Here is a tiny trained network, its code and every weight. The questions are about switching its units off for an input and a target symbol, where a switched-off unit gives its printed mean instead of its output.

import numpy as np


def w(rows, s, z=0):
    codes = np.array(rows[::2]) - 128.0
    scale = np.full(codes.shape[1], s)
    scale[-1] = z or s
    return codes * scale


def norm(h):
    return h / np.sqrt((h * h).mean(-1, keepdims=True) + 1e-5)


def f(y):
    return y / 2 * (1 + np.tanh(0.7978845608 * (y + 0.044715 * y**3)))


def softmax(a):
    e = np.exp(a - a.max(-1, keepdims=True))
    return e / e.sum(-1, keepdims=True)


def log_softmax(a):
    a = a - a.max(-1, keepdims=True)
    return a - np.log(np.exp(a).sum(-1, keepdims=True))


def net(x, mask):
    ids = ['αβγδεζηθλμξπσφψω'.index(c) for c in x.split()]
    T = len(ids)
    res = E[ids] + P[:T]
    q, k, v = (norm(res) @ M[0].T for M in (Q, K, V))
    z = softmax(np.where(np.tri(T) > 0, q @ k.T / 4**0.5, -1e9)) @ v
    res = res + np.where(mask[0], z, O[0][:, -1]) @ O[0][:, :-1]
    y = f(norm(res) @ A[0][:, :-1].T + A[0][:, -1])
    res = res + np.where(mask[1:13], y, B[0][:, -1]) @ B[0][:, :-1]
    return log_softmax(norm(res)[-1] @ U[:, :-1].T + U[:, -1])


Q, K, V, O, A, B = {}, {}, {}, {}, {}, {}
E = w([
[230,156,66],'α',
[113,93,142],'β',
[113,113,138],'γ',
[226,183,55],'δ',
[180,174,86],'ε',
[100,110,139],'ζ',
[131,210,139],'η',
[94,116,139],'θ',
[108,118,137],'λ',
[101,114,146],'μ',
[125,213,134],'ξ',
[122,2,182],'π',
[79,97,154],'σ',
[101,80,146],'φ',
[18,74,193],'ψ',
[103,125,115],'ω',
],0.012)
P = w([
[132,181,210],'0',
[209,40,144],'1',
[125,231,253],'2',
[69,120,27],'3',
[184,50,149],'4',
[104,227,200],'5',
[73,116,39],'6',
[174,60,149],'7',
[103,221,188],'8',
[76,116,53],'9',
[165,48,158],'10',
[93,220,181],'11',
],0.015)
Q[0] = w([
[166,119,205],'H1',
[189,133,197],'H1',
[71,193,92],'H1',
[181,255,240],'H1',
],0.0098)
K[0] = w([
[129,36,217],'H1',
[105,61,214],'H1',
[88,176,33],'H1',
[2,34,188],'H1',
],0.0091)
V[0] = w([
[255,199,88],'H1',
[184,160,105],'H1',
[94,76,135],'H1',
[68,162,156],'H1',
],0.011)
O[0] = w([
[87,70,3,2],'H1',
[102,99,70,63],'H1',
[149,139,179,166],'H1',
[124,156,134,182],'H1',
],0.016,0.0025)
A[0] = w([
[124,77,161,79],'N1',
[172,27,69,3],'N2',
[239,87,93,92],'N3',
[183,114,162,153],'N4',
[120,5,145,212],'N5',
[111,120,104,210],'N6',
[102,181,84,223],'N7',
[169,88,108,247],'N8',
[73,89,161,22],'N9',
[100,171,129,100],'N10',
[104,134,153,129],'N11',
[136,94,138,62],'N12',
],0.028,0.0059)
B[0] = w([
[170,186,111,158],'N1',
[51,253,72,219],'N2',
[165,128,32,175],'N3',
[98,109,66,218],'N4',
[126,76,74,248],'N5',
[70,107,160,171],'N6',
[149,44,222,186],'N7',
[195,179,141,191],'N8',
[113,204,117,141],'N9',
[160,104,121,153],'N10',
[176,126,106,160],'N11',
[127,165,131,134],'N12',
],0.045,0.012)
U = w([
[89,170,102,100],'α',
[143,134,86,4],'β',
[144,105,102,10],'γ',
[86,168,123,75],'δ',
[48,159,173,212],'ε',
[161,93,98,27],'ζ',
[101,70,156,241],'η',
[164,91,112,37],'θ',
[169,84,115,87],'λ',
[153,104,115,42],'μ',
[110,90,159,254],'ξ',
[117,158,107,182],'π',
[186,119,110,63],'σ',
[192,112,70,60],'φ',
[167,249,176,158],'ψ',
[172,125,140,87],'ω',
],0.018,0.0065)

Each question gives the input, a string of symbols that net reads in full, and the target symbol t.
The units are the heads (4 rows each of Q, K, V and O) and the neurons (one row each of A and B). Each row of codes is followed by its name. A weight is (code - 128) times the scale printed after its matrix; where a second scale follows, it is the last column's (O, A, B and U).
mask holds one flag per unit, heads first, then neurons. A switched-off unit (its flag False) gives its mean, the last column of its rows in O or B, instead of its output. The means were averaged over made-up inputs and are rounded, as every weight is.
A unit's drop is (log p(t) with every unit on - log p(t) with that unit switched off) / (log p(t) with every unit on - log p(t) with every unit switched off).
The circuit of an input: a set's keep is (log p(t) with only the set's units on - log p(t) with every unit switched off) / (log p(t) with every unit on - log p(t) with every unit switched off). Starting from the 12 units with the biggest drops (on a tie, the unit counted first), units are removed one at a time, each time the one whose removal leaves the highest keep (on an exact tie, the one counted first), for as long as the keep stays at least 0.8.
circuit, biggest first: the units of the circuit, biggest drop first
most important unit: the unit with the biggest drop
k most important neurons: the k neurons with the biggest drops, biggest first
drop when u is switched off: that unit's drop, to one decimal
input φ π ψ ε ε φ θ, target ε: most important unit : H1
input η α α, target η: circuit, biggest first : [N7, H1]
input ζ ζ μ γ ξ η ψ θ α, target ψ: 2 most important neurons : [N5, N6]
input ψ ε η φ ψ φ, target ψ: 3 most important neurons : [N5, N7, N3]
input λ ζ θ η ψ η λ β μ ψ λ β, target ψ: 4 most important neurons : [N5, N7, N6, N3]
input φ ψ γ, target ψ: 2 most important neurons : [N5, N7]
input σ ψ ψ ψ ζ φ, target ψ: 4 most important neurons : [N5, N7, N6, N3]
input ξ φ λ, target φ: 3 most important neurons : [N2, N7, N6]
input ξ ε α, target ξ: circuit, biggest first : [N7, H1]
input θ ε λ η ψ η ε, target ε: 3 most important neurons : [N2, N7, N5]
input λ η η α ψ ξ, target ψ: 4 most important neurons : [N5, N7, N3, N6]
input η ψ ψ ψ, target η: 2 most important neurons : [N7, N2]
input ψ ψ β, target ψ: 3 most important neurons : [N5, N7, N3]
input ψ ξ ψ ψ ψ η ω, target η: circuit, biggest first : [N7]
input α φ ξ ψ π ξ γ ψ η, target ψ: drop when N3 is switched off : 0.5
input ψ η δ η ψ ε ψ ψ ω ψ φ ξ, target ψ: 3 most important neurons : [N5, N7, N6]
input λ ψ ψ, target ψ: drop when N5 is switched off : 2.3
input φ α θ α ψ σ, target ψ: drop when N6 is switched off : 0.7
input ζ η η α ψ δ η ε δ η, target η: drop when N7 is switched off : 0.5
input ψ ψ δ, target ψ: 4 most important neurons : [N5, N7, N3, N6]
